Where the symbols take the nodes:
ka: qz->nl, mf->tr, mz->cf, zh->hf, jd->hd, sz->mz, qs->dj, fs->nj, dg->hs, ms->fj, dc->pg, sd->qp, rc->rn, nr->gt, bh->rl, jf->qz, gz->pq, rr->ms, nh->mr, rf->nc, qr->jp, sm->cc, tn->ft, jp->ct, hs->qt, fp->sl, rp->qr, nc->mt, hc->gs, jq->fp, hr->gz, qj->bm, rj->cd, rl->rj, gj->rf, qt->pn, fj->jc, dr->pz, cj->jm, pn->zn, zr->zh, dt->hn, nj->nt, mc->tb, rq->qg, ld->cl, nt->cp, tj->hc, ft->jd, pq->cn, sl->cm, dp->ll, hd->tq, cm->dz, ls->cz, cc->fm, mg->sm, mr->zt, ml->dn, gs->nh, pp->tn, zc->jh, zd->fr, cp->mn, sj->jt, dm->zd, bm->rr, jm->dg, rz->gd, hn->bb, sr->hl, cl->dt, pr->lz, cf->mb, tb->sc, nl->pp, cz->rq, pc->dr, qg->sd, pz->sr, rg->bh, jh->sj, pg->jq, gt->gr, th->lh, dz->tj, fg->ng, ht->zr, dj->sz, zb->nb, qp->fg, fr->fb, gr->hr, qc->dp, ll->cj, ng->pc, mb->ld, zn->tg, mt->sb, jc->gj, sc->th, hl->mg, bn->qc, mn->ht, hz->bn, nb->hh, lz->mc, fb->nr, dn->rz, tq->fh, tr->jb, rn->zc, fh->qj, fm->ns, tg->jf, cd->ml, sb->zb, gp->rc, lh->hz, jb->ls, hf->gp, hh->lf, gd->mf, cn->dc, ns->dm, jt->pr, lf->rp, ct->fs, zt->qs, bb->rg
ke: qz->th, mf->cf, mz->dc, zh->sb, jd->dp, sz->cn, qs->gz, fs->ms, dg->sj, ms->pn, dc->mg, sd->rg, rc->hh, nr->fg, bh->gs, jf->sc, gz->pz, rr->qt, nh->gt, rf->qz, qr->qj, sm->tr, tn->bn, jp->bm, hs->jt, fp->fm, rp->fh, nc->nl, hc->fb, jq->cc, hr->dr, qj->dg, rj->mr, rl->nh, gj->jf, qt->pr, fj->zn, dr->ml, cj->zc, pn->lz, zr->mt, dt->cm, nj->fj, mc->nt, rq->hn, ld->fp, nt->jc, tj->fr, ft->qc, pq->sr, sl->ns, dp->rc, hd->ll, cm->dm, ls->cl, cc->jb, mg->mf, mr->gr, ml->qs, gs->nr, pp->hz, zc->rp, zd->qg, cp->gj, sj->jp, dm->rq, bm->hs, jm->jh, rz->sz, hn->dz, sr->rz, cl->sl, pr->fs, cf->pg, tb->cp, nl->lh, cz->dt, pc->cd, qg->bb, pz->dn, rg->hc, jh->qr, pg->sm, gt->ng, th->ht, dz->zd, fg->rl, ht->nc, dj->pq, zb->ft, qp->bh, fr->sd, gr->pc, qc->gp, ll->rn, ng->rj, mb->jq, zn->mc, mt->pp, jc->tg, sc->mn, hl->gd, bn->hf, mn->rf, hz->zh, nb->jd, lz->nj, fb->qp, dn->dj, tq->cj, tr->mb, rn->lf, fh->jm, fm->ls, tg->tb, cd->zt, sb->tn, gp->nb, lh->zr, jb->ld, hf->zb, hh->hd, gd->mz, cn->hl, ns->cz, jt->ct, lf->tq, ct->rr, zt->hr, bb->tj
fu: qz->mr, mf->rn, mz->hh, zh->pz, jd->mz, sz->nb, qs->sb, fs->qg, dg->sl, ms->bb, dc->hd, sd->mc, rc->mg, nr->jf, bh->cp, jf->nh, gz->tn, rr->hn, nh->rf, rf->rj, qr->ls, sm->cj, tn->dj, jp->cz, hs->cm, fp->qj, rp->jb, nc->cd, hc->jc, jq->fh, hr->pp, qj->cl, rj->ht, rl->mn, gj->rl, qt->dz, fj->rg, dr->hz, cj->jq, pn->tj, zr->dr, dt->ct, nj->sd, mc->fb, rq->pr, ld->qr, nt->qp, tj->fj, ft->sz, pq->ft, sl->bm, dp->dc, hd->cf, cm->rr, ls->sj, cc->jm, mg->ll, mr->nc, ml->zh, gs->gj, pp->qs, zc->cc, zd->pn, cp->fg, sj->ns, dm->qt, bm->dt, jm->fp, rz->gp, hn->fs, sr->qc, cl->jp, pr->zd, cf->lf, tb->nr, nl->zt, cz->jt, pc->lh, qg->lz, pz->bn, rg->nt, jh->fm, pg->tq, gt->qz, th->gr, dz->ms, fg->sc, ht->pc, dj->zb, zb->rz, qp->tb, fr->zn, gr->nl, qc->cn, ll->pg, ng->th, mb->rp, zn->hc, mt->ml, jc->bh, sc->gt, hl->dp, bn->pq, mn->ng, hz->gz, nb->gd, lz->fr, fb->tg, dn->hf, tq->mb, tr->zc, rn->sm, fh->ld, fm->dg, tg->gs, cd->zr, sb->dn, gp->hl, lh->hr, jb->jh, hf->sr, hh->mf, gd->rc, cn->jd, ns->hs, jt->dm, lf->tr, ct->rq, zt->mt, bb->nj
ne: qz->ng, mf->hd, mz->dp, zh->qs, jd->hl, sz->qc, qs->hz, fs->dz, dg->ls, ms->zd, dc->rc, sd->fj, rc->mz, nr->cp, bh->tg, jf->fg, gz->zh, rr->dm, nh->sc, rf->gt, qr->fp, sm->lf, tn->pz, jp->sl, hs->cz, fp->jh, rp->jq, nc->gr, hc->mc, jq->zc, hr->zr, qj->fm, rj->qz, rl->jf, gj->nr, qt->rq, fj->fr, dr->mt, cj->tr, pn->qg, zr->zt, dt->hs, nj->tj, mc->rg, rq->rr, ld->jm, nt->hc, tj->lz, ft->sr, pq->hf, sl->sj, dp->gd, hd->mg, cm->jt, ls->qj, cc->rp, mg->hh, mr->th, ml->pp, gs->tb, pp->dr, zc->mb, zd->fs, cp->gs, sj->cl, dm->ct, bm->ns, jm->jb, rz->ft, hn->qt, sr->zb, cl->dg, pr->hn, cf->ll, tb->bh, nl->pc, cz->bm, pc->nc, qg->ms, pz->sb, rg->zn, jh->ld, pg->rn, gt->mn, th->rj, dz->pr, fg->gj, ht->mr, dj->bn, zb->pq, qp->jc, fr->nj, gr->ht, qc->rz, ll->mf, ng->rf, mb->cj, zn->sd, mt->hr, jc->fb, sc->rl, hl->nb, bn->dn, mn->nh, hz->ml, nb->cn, lz->bb, fb->nt, dn->tn, tq->sm, tr->tq, rn->cf, fh->cc, fm->qr, tg->qp, cd->nl, sb->gz, gp->sz, lh->cd, jb->fh, hf->dj, hh->dc, gd->jd, cn->gp, ns->jp, jt->dt, lf->pg, ct->cm, zt->lh, bb->pn
zi: qz->gt, mf->hh, mz->jd, zh->ml, jd->cn, sz->ft, qs->pp, fs->hn, dg->fm, ms->dz, dc->dp, sd->nj, rc->gd, nr->tb, bh->jc, jf->nr, gz->hz, rr->cm, nh->jf, rf->nh, qr->ld, sm->rn, tn->gz, jp->cl, hs->ns, fp->jm, rp->mb, nc->mr, hc->zn, jq->cj, hr->lh, qj->fp, rj->rf, rl->gj, gj->gs, qt->dm, fj->tj, dr->zr, cj->sm, pn->zd, zr->cd, dt->bm, nj->bb, mc->sd, rq->ct, ld->fh, nt->rg, tj->pn, ft->pq, pq->bn, sl->dg, dp->hl, hd->dc, cm->hs, ls->qr, cc->zc, mg->rc, mr->qz, ml->mt, gs->tg, pp->hr, zc->tr, zd->pr, cp->bh, sj->ls, dm->jt, bm->sl, jm->cc, rz->zb, hn->rr, sr->hf, cl->qj, pr->rq, cf->hd, tb->qp, nl->gr, cz->jp, pc->ht, qg->fs, pz->zh, rg->fj, jh->jb, pg->ll, gt->sc, th->ng, dz->qt, fg->cp, ht->rj, dj->tn, zb->dj, qp->nt, fr->lz, gr->th, qc->sr, ll->mg, ng->mn, mb->tq, zn->fr, mt->zt, jc->hc, sc->fg, hl->gp, bn->pz, mn->rl, hz->dr, nb->sz, lz->qg, fb->mc, dn->sb, tq->pg, tr->lf, rn->mf, fh->jq, fm->jh, tg->fb, cd->nc, sb->qs, gp->rz, lh->pc, jb->rp, hf->dn, hh->mz, gd->nb, cn->qc, ns->sj, jt->cz, lf->cf, ct->dt, zt->nl, bb->ms
vu: qz->fg, mf->jd, mz->qc, zh->zt, jd->sr, sz->bn, qs->lh, fs->cm, dg->jb, ms->dm, dc->gp, sd->ms, rc->sz, nr->nt, bh->zn, jf->qp, gz->zr, rr->ns, nh->tb, rf->nr, qr->jq, sm->hh, tn->dr, jp->fp, hs->ls, fp->zc, rp->pg, nc->gt, hc->lz, jq->rn, hr->ht, qj->cc, rj->jf, rl->tg, gj->fb, qt->cz, fj->zd, dr->nc, cj->mf, pn->rq, zr->mr, dt->dg, nj->dz, mc->bb, rq->bm, ld->cj, nt->tj, tj->pr, ft->pz, pq->zh, sl->jh, dp->rz, hd->hl, cm->sj, ls->fh, cc->lf, mg->nb, mr->sc, ml->nl, gs->mc, pp->pc, zc->cf, zd->ct, cp->hc, sj->ld, dm->jp, bm->fm, jm->tr, rz->tn, hn->hs, sr->sb, cl->jm, pr->dt, cf->dp, tb->rg, nl->ng, cz->qj, pc->rf, qg->rr, pz->mt, rg->pn, jh->mb, pg->rc, gt->cp, th->rl, dz->jt, fg->jc, ht->nh, dj->hz, zb->gz, qp->fj, fr->fs, gr->mn, qc->dn, ll->gd, ng->gj, mb->ll, zn->qg, mt->gr, jc->fr, sc->bh, hl->zb, bn->ml, mn->gs, hz->cd, nb->pq, lz->hn, fb->nj, dn->pp, tq->mg, tr->hd, rn->mz, fh->sm, fm->rp, tg->sd, cd->qz, sb->hr, gp->dj, lh->rj, jb->tq, hf->qs, hh->cn, gd->ft, cn->hf, ns->qr, jt->cl, lf->dc, ct->sl, zt->th, bb->qt

In the rows, 68 means zero.

The rows follow the links: the fewer symbols apart two nodes are, the more alike their rows tend to be.

Each row is also shifted at random along 3 hidden directions that mean nothing.

Each row, then its node:
60 85 76 88 70 64 56 54 86 48 61 62 81 77 74 56 77 74 64 57 72 80 54 58 75
node: rn
72 51 65 46 65 67 76 90 54 81 70 71 67 64 52 63 79 55 41 83 69 51 81 70 64
node: th
58 75 67 60 56 68 73 74 59 74 68 56 74 71 47 55 86 53 56 78 77 51 79 66 67
node: cd
73 67 59 87 63 77 80 63 53 90 72 62 55 56 61 82 57 64 60 76 70 56 86 78 59
node: bh
67 59 76 65 71 59 58 75 78 52 61 70 85 71 64 47 89 63 94 68 74 70 58 57 77
node: nb
63 66 72 72 63 62 64 73 69 62 61 61 83 70 52 47 92 56 69 74 79 59 69 59 72
node: pz
75 69 62 64 72 76 76 67 62 81 76 75 52 66 80 91 45 78 52 67 59 72 73 79 62
node: ms
76 60 76 55 83 63 59 75 83 52 67 85 71 75 89 70 62 82 65 58 58 88 49 64 75
node: fh
76 64 62 59 72 75 77 70 61 82 77 77 51 64 79 91 46 76 63 68 59 71 74 80 63
node: pn
66 84 61 66 64 78 78 59 61 83 78 65 52 69 74 90 46 75 57 66 63 69 77 80 61
node: lz
66 87 74 90 75 69 59 51 85 54 65 68 70 76 85 72 60 83 48 53 65 87 54 65 71
node: jm
75 52 63 95 62 70 75 70 53 83 63 61 70 52 48 62 80 52 70 83 79 48 86 70 63
node: mr
62 78 77 71 73 63 56 62 85 48 63 69 80 78 77 58 75 75 76 57 69 82 52 59 76
node: lf
67 74 60 82 59 75 79 66 53 86 70 57 61 63 52 73 68 59 29 79 73 52 87 74 59
node: sc
75 56 61 69 65 73 79 77 51 88 70 68 60 58 56 74 67 59 45 81 69 53 85 75 60
node: rl
49 91 77 49 61 61 60 69 80 50 66 59 85 87 60 46 90 64 58 64 74 70 59 57 76
node: gp
72 60 61 30 66 73 81 85 53 87 81 76 53 66 68 85 54 67 73 76 61 61 80 80 63
node: jc
66 62 62 41 60 70 79 83 52 84 75 66 64 67 53 68 73 56 64 81 70 51 83 73 64
node: rf
61 74 62 71 56 72 77 69 54 83 70 55 67 65 48 64 77 55 55 79 77 50 85 71 63
node: rj
77 61 73 68 81 67 61 67 80 58 68 82 66 70 90 77 55 83 77 57 59 87 53 69 72
node: qr
65 87 69 89 71 72 64 47 80 62 70 66 64 71 86 81 52 84 91 54 65 84 59 71 70
node: ls
81 52 78 73 86 61 56 74 85 50 61 85 75 70 86 64 67 79 52 60 60 86 49 61 74
node: zc
79 61 63 69 74 75 75 68 62 81 75 77 52 62 81 91 45 77 62 67 59 73 73 79 62
node: zd
71 63 78 63 79 60 56 72 85 48 63 79 78 75 81 59 74 76 70 60 64 84 50 59 77
node: sm
61 66 68 60 59 65 71 77 61 71 66 60 77 68 48 52 89 53 74 79 78 53 77 64 69
node: hr
59 70 70 52 59 64 68 77 64 66 66 60 80 73 49 49 91 54 72 76 77 55 73 62 71
node: ml
55 82 76 57 64 61 60 71 78 52 64 61 85 82 59 46 91 63 53 66 75 68 60 56 75
node: qc
61 69 73 81 64 62 62 67 72 59 59 59 85 69 53 46 92 58 71 72 80 61 67 58 73
node: dj
75 58 60 50 67 74 81 78 53 88 77 74 53 61 68 86 54 67 70 76 62 61 81 80 61
node: fb
78 60 60 74 70 76 78 66 58 86 75 73 52 57 75 90 47 73 87 71 63 67 78 81 62
node: tj
81 50 60 79 68 73 79 75 51 89 69 71 57 53 60 78 62 61 49 81 68 54 85 77 59
node: nr
73 59 60 63 64 74 80 76 51 89 74 68 58 60 59 78 63 61 59 80 68 54 85 77 60
node: gj
59 75 69 75 58 66 69 69 64 68 63 55 79 71 47 50 90 54 42 76 79 54 76 62 68
node: dr
69 72 60 46 64 76 81 74 55 86 79 70 52 68 68 86 53 69 50 73 62 62 80 80 61
node: nt
81 44 61 39 71 72 81 89 51 88 77 81 53 59 68 84 56 65 71 80 61 59 80 79 62
node: tg
86 47 70 67 85 68 65 74 75 65 69 89 60 63 92 84 49 83 76 62 55 85 58 73 69
node: sl
59 82 78 67 70 62 57 65 85 47 63 66 83 82 72 53 81 72 56 59 70 79 53 57 76
node: hd
72 77 64 66 71 76 74 63 67 77 76 73 53 69 82 90 44 81 48 63 59 76 70 78 63
node: hn
60 75 77 61 69 60 58 71 81 49 62 66 85 80 65 48 88 66 61 64 73 73 57 56 76
node: jd
79 55 76 65 85 62 58 74 84 52 64 86 72 72 89 68 64 81 63 59 59 87 49 63 74
node: cc

Complete each set of four: the symbols that take the first to the second take the third to the fourth, perhaps in another order.
Answers are names.
60 75 75 78 65 62 61 67 76 55 60 60 85 75 56 45 92 60 53 69 77 65 64 56 73
: 67 65 77 77 72 60 57 70 81 50 58 69 85 73 66 48 87 66 59 65 73 73 57 56 75
:: 76 55 79 78 81 59 55 76 83 48 57 78 83 73 74 51 82 71 25 64 67 79 52 56 74
: tr

69 49 73 51 68 59 65 86 67 62 63 72 82 67 55 47 92 55 88 77 75 59 67 59 74
: 59 68 76 38 66 59 62 83 74 54 65 68 84 81 59 46 92 60 64 70 72 66 61 58 76
:: 70 52 72 84 67 62 63 73 68 62 58 64 83 61 53 47 92 55 93 76 80 58 69 59 73
: sr

63 69 72 80 64 63 64 70 69 61 60 59 83 70 51 46 93 56 50 74 79 59 70 58 71
: 69 53 74 69 69 60 63 80 69 60 59 69 83 66 55 46 93 56 69 76 76 60 67 58 73
:: 79 63 63 68 75 75 75 68 63 80 75 78 52 63 82 91 45 78 55 67 58 74 72 79 62
: ms

83 49 74 78 85 64 59 69 81 55 63 86 69 64 90 72 60 81 88 60 61 86 52 66 74
: 71 77 70 79 75 70 64 56 80 61 70 73 64 71 88 81 52 84 78 55 62 86 57 70 70
:: 67 61 69 93 63 64 66 68 65 67 58 58 81 62 48 48 92 53 63 77 81 54 75 61 69
: dn

69 55 65 68 62 67 73 78 56 78 65 63 72 61 48 57 84 52 67 82 76 50 81 67 66
: 71 59 62 55 63 71 78 82 52 85 72 68 63 63 54 69 72 57 44 82 70 51 84 73 62
:: 46 92 67 55 49 68 71 65 63 69 70 46 78 77 45 52 89 53 94 74 82 53 78 64 70
: ht

73 49 72 76 70 61 65 81 66 64 58 69 81 64 53 47 92 55 44 79 75 57 70 59 70
: 54 79 70 60 56 65 68 71 65 67 66 55 80 74 48 49 91 54 73 75 80 55 74 62 71
:: 68 83 69 99 72 72 63 45 80 61 67 66 65 68 86 80 53 83 94 54 66 85 59 70 70
: fp

69 61 79 43 79 59 57 80 84 47 66 81 79 79 80 57 76 75 76 61 63 83 48 59 78
: 67 68 77 82 73 61 56 65 83 49 59 68 84 72 70 51 83 69 77 63 73 76 55 57 76
:: 68 70 59 58 61 77 81 69 53 89 78 65 54 62 64 85 55 65 88 75 68 58 84 80 62
: zn

63 73 60 48 57 74 81 75 52 87 77 62 60 67 55 74 67 59 66 78 70 53 85 76 62
: 78 42 64 77 66 67 75 81 53 82 64 69 69 53 51 62 80 52 69 85 74 49 83 69 64
:: 69 51 71 67 66 62 66 81 65 66 61 67 81 64 52 48 92 54 73 79 77 56 71 61 71
: pq

57 88 60 41 55 76 82 71 54 87 81 59 57 75 57 79 61 63 43 74 67 56 84 78 61
: 72 61 60 48 64 74 81 79 51 88 76 70 56 63 61 80 61 63 61 78 66 56 83 78 61
:: 70 72 75 56 79 65 60 68 84 52 69 79 70 79 88 71 61 83 61 56 59 88 50 65 74
: fh

71 61 59 52 63 74 81 76 51 89 77 69 55 61 61 81 59 63 85 78 67 56 84 79 62
: 76 53 61 69 65 72 79 78 51 88 70 69 61 57 56 73 68 58 49 82 70 52 85 75 60
:: 64 88 72 87 72 70 61 48 84 56 68 66 68 75 85 75 57 83 77 53 65 86 56 67 72
: cl

73 65 75 74 80 64 58 65 84 53 65 78 72 72 86 68 64 81 80 57 63 86 51 64 75
: 64 76 77 47 75 63 58 70 85 49 69 76 75 82 83 64 69 80 81 56 63 86 50 62 77
:: 69 54 70 41 66 63 71 92 60 71 67 71 75 71 51 53 88 54 32 81 71 54 74 64 68
: pc

66 59 67 46 62 65 73 85 57 75 69 66 73 68 49 56 85 53 59 81 74 52 78 66 67
: 55 80 69 65 56 66 69 70 64 68 66 54 79 74 47 51 90 54 59 75 79 54 76 62 69
:: 69 76 61 55 66 77 79 68 59 84 79 70 52 68 73 90 48 73 55 69 61 67 77 80 61
: nt

61 73 76 65 68 60 58 70 80 51 62 65 85 78 63 47 89 65 64 66 74 71 58 56 76
: 65 63 78 55 72 59 58 78 79 50 62 72 84 76 66 48 88 65 72 67 71 72 56 57 77
:: 81 56 65 70 78 72 71 67 69 74 73 81 55 60 88 90 45 81 96 64 58 79 65 77 67
: ct

82 62 65 93 78 74 70 59 69 75 69 77 55 59 86 89 45 81 60 63 60 78 68 76 63
: 80 61 66 71 77 73 71 65 69 73 73 80 55 62 87 90 45 81 85 63 58 79 65 77 66
:: 79 59 62 68 73 75 76 68 60 83 75 77 52 59 79 91 46 76 80 69 60 71 74 80 63
: ms

81 54 75 89 84 64 57 64 83 54 60 81 73 64 87 68 64 80 82 59 64 85 52 64 74
: 78 71 68 100 79 73 66 53 76 66 67 74 60 64 88 84 48 84 49 58 61 83 62 72 66
:: 70 51 76 64 72 58 60 81 74 55 59 73 85 69 61 46 91 60 73 72 74 66 61 57 75
: mg

83 47 60 73 70 73 80 78 51 89 71 75 55 53 64 81 58 63 51 80 65 57 83 78 59
: 64 70 62 63 57 72 78 72 53 84 72 58 65 64 50 67 74 55 66 80 75 50 85 73 63
:: 66 64 78 63 73 59 57 73 81 49 61 72 84 75 70 50 85 68 79 64 71 75 55 57 77
: tr

